Below are the code and all the weights of a small trained network. Each question names an input and a target symbol and asks about switching units off, where a switched-off unit gives its printed mean instead of its output.

import numpy as np


def w(rows, s, z=0):
    codes = np.array(rows[::2]) - 128.0
    scale = np.full(codes.shape[1], s)
    scale[-1] = z or s
    return codes * scale


def f(y):
    return y / 2 * (1 + np.tanh(0.7978845608 * (y + 0.044715 * y**3)))


def softmax(a):
    e = np.exp(a - a.max(-1, keepdims=True))
    return e / e.sum(-1, keepdims=True)


def log_softmax(a):
    a = a - a.max(-1, keepdims=True)
    return a - np.log(np.exp(a).sum(-1, keepdims=True))


def net(x, mask):
    ids = ['αβγεζηθλμξπστφψω'.index(c) for c in x.split()]
    T = len(ids)
    res = E[ids] + P[:T]
    u = 0
    for l in range(3):
        r = res
        for j in range(2):
            rows = slice(2 * j, 2 * j + 2)
            q, k, v = (r @ M[l][rows].T for M in (Q, K, V))
            z = softmax(np.where(np.tri(T) > 0, q @ k.T / 2**0.5, -1e9)) @ v
            o = O[l][rows]
            res = res + np.where(mask[u + j], z, o[:, -1]) @ o[:, :-1]
        u += 2
        y = f(res @ A[l][:, :-1].T + A[l][:, -1])
        res = res + np.where(mask[u : u + 4], y, B[l][:, -1]) @ B[l][:, :-1]
        u += 4
    return log_softmax(res[-1] @ U[:, :-1].T + U[:, -1])


Q, K, V, O, A, B = {}, {}, {}, {}, {}, {}
E = w([
[156,141,159,155,85],'α',
[69,148,85,158,99],'β',
[112,196,124,102,80],'γ',
[137,126,127,173,126],'ε',
[97,171,103,62,195],'ζ',
[82,182,78,51,217],'η',
[95,134,72,124,97],'θ',
[124,147,103,93,6],'λ',
[160,156,134,66,131],'μ',
[147,251,93,128,86],'ξ',
[236,204,128,126,84],'π',
[146,162,109,143,83],'σ',
[33,25,87,94,111],'τ',
[114,49,75,179,41],'φ',
[154,51,137,101,185],'ψ',
[236,159,128,181,179],'ω',
],0.016)
P = w([
[137,133,180,193,128],'0',
[171,121,93,2,84],'1',
[191,140,71,54,124],'2',
[191,129,101,104,105],'3',
[180,103,78,133,103],'4',
[170,78,55,152,113],'5',
[179,71,45,165,95],'6',
[185,86,46,167,84],'7',
],0.0097)
Q[0] = w([
[101,126,234,191,195],'0.h0',
[142,109,80,152,162],'0.h0',
[76,180,245,119,123],'0.h1',
[140,186,100,159,144],'0.h1',
],0.012)
K[0] = w([
[125,218,190,18,90],'0.h0',
[114,136,252,163,115],'0.h0',
[145,162,144,1,86],'0.h1',
[104,31,64,112,62],'0.h1',
],0.0081)
V[0] = w([
[36,208,172,241,144],'0.h0',
[201,171,164,214,71],'0.h0',
[113,103,116,68,2],'0.h1',
[54,47,118,107,115],'0.h1',
],0.0069)
O[0] = w([
[1,188,93,225,163,66],'0.h0',
[239,119,3,183,211,249],'0.h0',
[134,82,41,70,33,251],'0.h1',
[117,102,247,15,163,94],'0.h1',
],0.0069,0.0017)
A[0] = w([
[157,32,36,122,179,254],'0.n0',
[155,141,88,33,162,188],'0.n1',
[141,82,42,110,99,148],'0.n2',
[110,4,132,151,254,227],'0.n3',
],0.0068,0.0058)
B[0] = w([
[161,197,188,115,98,247],'0.n0',
[139,74,154,254,49,189],'0.n1',
[134,210,206,88,153,208],'0.n2',
[166,155,179,183,65,164],'0.n3',
],0.0087,0.011)
Q[1] = w([
[144,125,113,1,139],'1.h0',
[147,124,55,182,41],'1.h0',
[135,140,81,72,142],'1.h1',
[93,195,145,165,93],'1.h1',
],0.0068)
K[1] = w([
[63,53,139,54,145],'1.h0',
[232,66,2,210,83],'1.h0',
[187,124,142,47,132],'1.h1',
[21,98,152,112,165],'1.h1',
],0.0066)
V[1] = w([
[30,67,139,162,164],'1.h0',
[181,106,138,176,165],'1.h0',
[4,126,198,255,184],'1.h1',
[74,147,180,103,201],'1.h1',
],0.0073)
O[1] = w([
[125,61,100,168,111,8],'1.h0',
[138,122,178,61,205,155],'1.h0',
[254,81,88,8,48,111],'1.h1',
[116,76,112,41,91,78],'1.h1',
],0.0086,0.013)
A[1] = w([
[75,118,95,1,126,3],'1.n0',
[102,85,188,149,216,41],'1.n1',
[137,157,206,188,160,142],'1.n2',
[171,118,149,117,51,126],'1.n3',
],0.0071,0.0047)
B[1] = w([
[49,197,125,150,253,127],'1.n0',
[191,72,136,165,144,126],'1.n1',
[150,133,148,32,74,246],'1.n2',
[140,253,159,161,87,184],'1.n3',
],0.0076,0.012)
Q[2] = w([
[146,252,140,137,112],'2.h0',
[105,76,137,140,115],'2.h0',
[116,115,131,135,158],'2.h1',
[122,104,143,160,134],'2.h1',
],0.013)
K[2] = w([
[65,63,38,132,251],'2.h0',
[125,101,153,137,67],'2.h0',
[171,101,3,16,104],'2.h1',
[60,180,78,180,58],'2.h1',
],0.0071)
V[2] = w([
[44,176,197,139,182],'2.h0',
[97,122,185,4,131],'2.h0',
[69,139,98,136,114],'2.h1',
[142,136,183,114,118],'2.h1',
],0.011)
O[2] = w([
[32,95,187,135,239,132],'2.h0',
[112,101,183,1,159,130],'2.h0',
[9,202,176,54,50,31],'2.h1',
[147,62,205,175,104,250],'2.h1',
],0.0076,0.017)
A[2] = w([
[172,14,73,126,180,109],'2.n0',
[239,7,184,168,163,35],'2.n1',
[142,207,126,227,1,251],'2.n2',
[118,246,94,79,164,235],'2.n3',
],0.0051,0.002)
B[2] = w([
[139,142,60,183,1,136],'2.n0',
[23,101,36,169,141,229],'2.n1',
[37,106,79,87,158,249],'2.n2',
[150,196,82,6,238,147],'2.n3',
],0.0078,0.02)
U = w([
[156,59,58,82,218,16],'α',
[78,104,93,71,125,166],'β',
[53,186,95,196,108,2],'γ',
[184,120,79,98,43,107],'ε',
[198,71,163,37,102,153],'ζ',
[150,84,135,37,124,168],'η',
[80,128,113,107,106,132],'θ',
[63,174,167,117,112,82],'λ',
[125,106,149,72,163,159],'μ',
[116,189,102,116,165,183],'ξ',
[227,217,164,135,148,128],'π',
[164,190,150,123,134,124],'σ',
[54,73,178,92,17,163],'τ',
[175,183,211,151,54,134],'φ',
[116,2,154,186,71,192],'ψ',
[252,124,129,154,173,107],'ω',
],0.0068,0.0071)

Each question gives the input, a string of symbols that net reads in full, and the target symbol t.
The units are the heads (2 rows each of Q, K, V and O) and the neurons (one row each of A and B). Each row of codes is followed by its name. A weight is (code - 128) times the scale printed after its matrix; where a second scale follows, it is the last column's (O, A, B and U).
mask holds one flag per unit, layer by layer, with each layer's heads first. A switched-off unit (its flag False) gives its mean, the last column of its rows in O or B, instead of its output. The means were averaged over made-up inputs and are rounded, as every weight is.
A unit's drop is (log p(t) with every unit on - log p(t) with that unit switched off) / (log p(t) with every unit on - log p(t) with every unit switched off).
The circuit of an input: a set's keep is (log p(t) with only the set's units on - log p(t) with every unit switched off) / (log p(t) with every unit on - log p(t) with every unit switched off). Starting from the 12 units with the biggest drops (on a tie, the unit counted first), units are removed one at a time, each time the one whose removal leaves the highest keep (on an exact tie, the one counted first), for as long as the keep stays at least 0.8.
units of the circuit, in order: the units of the circuit, biggest drop first
most important unit: the unit with the biggest drop
k most important neurons: the k neurons with the biggest drops, biggest first
heads that matter: for each layer, one digit per head in row order, 1 if its drop is at least 0.15 and else 0, layers parted by /
input ω β π ξ β β, target α: most important unit => 1.h0
input ξ ψ β π ξ, target γ: units of the circuit, in order => [2.h0; 0.h0; 0.h1]
input β ψ λ ψ β, target ψ: 2 most important neurons => [0.n3; 1.n3]
input τ β β β μ, target τ: units of the circuit, in order => [2.h1; 0.h0; 1.h0]
input β α λ, target ε: units of the circuit, in order => [1.h1; 2.h0; 0.h0]
input π ξ ξ, target π: 4 most important neurons => [1.n2; 2.n1; 0.n1; 2.n2]
input ξ β β β ξ ζ, target γ: 3 most important neurons => [0.n1; 0.n0; 0.n2]
input β β θ β θ π ξ φ, target ε: units of the circuit, in order => [1.h1; 0.h0; 2.h0]
input β ξ β ξ τ β θ π, target ε: units of the circuit, in order => [1.h1; 2.h0; 0.h0; 0.n0]
input ω ξ β η ξ μ σ, target α: units of the circuit, in order => [1.h0; 2.h0; 2.h1; 0.h0]
input ξ φ β ξ θ, target γ: units of the circuit, in order => [0.h1; 1.h1]
input π σ θ β ε η μ π, target μ: heads that matter => 10 / 11 / 10
input ψ ξ τ, target ψ: heads that matter => 01 / 00 / 01
input ξ β π λ ζ π β β, target γ: units of the circuit, in order => [2.h0; 0.n0; 0.h0]
input η α β, target ζ: units of the circuit, in order => [1.h1; 2.h0; 0.h0]
input τ λ ξ β β β, target τ: units of the circuit, in order => [2.h1; 0.h0]
input η ξ τ, target τ: units of the circuit, in order => [0.h0]
input ξ η ψ ξ, target ψ: heads that matter => 10 / 00 / 01
input β τ β ψ, target ψ: heads that matter => 00 / 01 / 01
input λ β η, target λ: most important unit => 1.h1
input β ξ β ξ ζ τ, target τ: units of the circuit, in order => [0.h0; 2.h1]
input ξ ψ ψ β λ, target γ: 4 most important neurons => [2.n2; 0.n0; 0.n2; 1.n2]
input α θ β, target π: 2 most important neurons => [2.n1; 2.n2]
input ξ α τ β α, target γ: units of the circuit, in order => [2.h0; 0.h0; 0.h1]
input ξ ξ β ψ π, target γ: heads that matter => 11 / 00 / 10
